Below is a small trained network, with its code and all its weights. Each question gives an input and a class and asks what happens when units are switched off, that is, made to give their printed mean instead of their output.

import numpy as np


def w(rows, s, z=0):
    codes = np.array(rows[::2]) - 128.0
    scale = np.full(codes.shape[1], s)
    scale[-1] = z or s
    return codes * scale


def f(y):
    return np.maximum(y, 0)


def log_softmax(a):
    a = a - a.max(-1, keepdims=True)
    return a - np.log(np.exp(a).sum(-1, keepdims=True))


def net(x, mask):
    res = np.array(x, float).reshape(1, 7) / 4 @ E
    y = f(res @ A[0][:, :-1].T + A[0][:, -1])
    res = res + np.where(mask, y, B[0][:, -1]) @ B[0][:, :-1]
    return log_softmax(res[-1] @ U[:, :-1].T + U[:, -1])


A, B = {}, {}
E = w([
[127,129,126],'x0',
[128,126,126],'x1',
[1,178,191],'x2',
[129,130,130],'x3',
[126,126,125],'x4',
[105,196,7],'x5',
[171,197,186],'x6',
],0.0079)
A[0] = w([
[219,66,123,72],'N0',
[81,141,153,83],'N1',
[180,164,172,147],'N2',
[133,178,159,137],'N3',
[86,149,168,78],'N4',
[60,110,152,122],'N5',
[94,211,167,129],'N6',
[148,156,163,156],'N7',
[71,195,149,80],'N8',
[193,187,148,193],'N9',
[95,48,109,191],'N10',
[95,152,155,81],'N11',
[126,114,124,254],'N12',
[101,88,113,194],'N13',
[180,57,97,181],'N14',
[125,60,81,167],'N15',
[142,83,185,62],'N16',
[146,116,205,96],'N17',
[115,117,112,186],'N18',
[183,107,110,118],'N19',
[178,104,119,47],'N20',
[106,123,138,153],'N21',
[227,151,150,106],'N22',
[84,191,85,130],'N23',
[134,137,64,61],'N24',
[209,85,247,119],'N25',
[92,180,92,117],'N26',
[101,84,201,94],'N27',
[131,160,58,168],'N28',
[177,127,97,70],'N29',
[211,151,124,107],'N30',
[187,130,120,105],'N31',
[153,159,146,99],'N32',
[106,195,67,114],'N33',
[177,134,90,99],'N34',
[149,179,188,118],'N35',
[175,135,107,145],'N36',
[216,116,70,221],'N37',
[77,130,165,111],'N38',
[134,205,55,56],'N39',
],0.012,0.0075)
B[0] = w([
[65,106,120,191],'N0',
[47,79,119,152],'N1',
[140,167,93,173],'N2',
[140,158,77,161],'N3',
[90,104,107,155],'N4',
[69,130,119,172],'N5',
[114,131,111,187],'N6',
[154,167,117,164],'N7',
[72,98,81,171],'N8',
[151,168,126,200],'N9',
[185,210,101,199],'N10',
[94,93,78,146],'N11',
[164,247,203,225],'N12',
[179,213,83,184],'N13',
[68,167,143,219],'N14',
[119,163,130,193],'N15',
[194,57,158,155],'N16',
[152,110,132,168],'N17',
[189,168,168,174],'N18',
[62,124,143,173],'N19',
[48,67,93,146],'N20',
[93,149,123,154],'N21',
[98,131,90,181],'N22',
[118,100,190,185],'N23',
[143,94,126,154],'N24',
[146,103,170,221],'N25',
[124,95,182,170],'N26',
[139,83,186,173],'N27',
[178,121,227,201],'N28',
[37,72,99,154],'N29',
[66,126,75,175],'N30',
[85,119,123,162],'N31',
[135,137,59,139],'N32',
[160,80,203,186],'N33',
[65,100,143,165],'N34',
[112,146,81,166],'N35',
[74,130,148,174],'N36',
[70,143,166,255],'N37',
[107,129,72,165],'N38',
[197,2,208,176],'N39',
],0.006,0.0098)
U = w([
[124,147,153,223],'0',
[156,1,189,87],'1',
[126,148,137,209],'2',
[52,71,90,8],'3',
[134,155,144,149],'4',
[135,152,133,170],'5',
[140,185,116,97],'6',
[194,91,67,3],'7',
],0.015,0.0058)

Each question gives the input, the list of numbers given to net, and the class t.
The units are the neurons (one row each of A and B). Each row of codes is followed by its name. A weight is (code - 128) times the scale printed after its matrix; where a second scale follows, it is the last column's (A, B and U).
mask holds one flag per neuron, in row order. A switched-off neuron (its flag False) gives its mean, the last column of its row in B, instead of its output. The means were averaged over made-up inputs and are rounded, as every weight is.
A unit's drop is (log p(t) with every unit on - log p(t) with that unit switched off) / (log p(t) with every unit on - log p(t) with every unit switched off).
The circuit of an input: a set's keep is (log p(t) with only the set's units on - log p(t) with every unit switched off) / (log p(t) with every unit on - log p(t) with every unit switched off). Starting from the 12 units with the biggest drops (on a tie, the unit counted first), units are removed one at a time, each time the one whose removal leaves the highest keep (on an exact tie, the one counted first), for as long as the keep stays at least 0.8.
units of the circuit, in order: the units of the circuit, biggest drop first
unit that matters most: the unit with the biggest drop
k most important neurons: the k neurons with the biggest drops, biggest first
drop of u: that unit's drop, to one decimal
input [-2,6,-6,-6,1,8,-6], class 1: units of the circuit, in order : N39, N28
input [8,-6,-8,-7,1,-5,-7], class 0: units of the circuit, in order : N10, N15
input [-2,1,8,3,-4,7,0], class 3: units of the circuit, in order : N8
input [2,3,7,-6,4,8,6], class 1: 2 most important neurons : N39, N33
input [-1,2,-3,-4,-4,8,-8], class 1: units of the circuit, in order : N39, N28
input [8,1,8,-8,6,8,-8], class 0: 2 most important neurons : N13, N10
input [-5,-5,-6,4,-3,-2,-6], class 3: units of the circuit, in order : N0, N14
input [3,2,-8,6,1,7,2], class 3: units of the circuit, in order : N30, N29, N34
input [-2,-2,-7,1,-4,0,-4], class 3: 3 most important neurons : N0, N29, N20
input [4,1,5,7,-2,-8,2], class 1: 3 most important neurons : N27, N16, N25
input [-3,-3,-1,-2,-7,7,4], class 1: 2 most important neurons : N39, N33
input [1,-7,-7,-6,-1,7,3], class 1: 2 most important neurons : N39, N28
input [-7,4,4,1,-4,8,-7], class 1: drop of N33 : 0.2
input [-4,0,-4,-7,-1,-4,-5], class 5: drop of N11 : 0.0
input [2,-1,-6,8,4,-3,-7], class 5: unit that matters most : N10
input [0,-6,7,8,4,8,-3], class 1: drop of N23 : 0.1
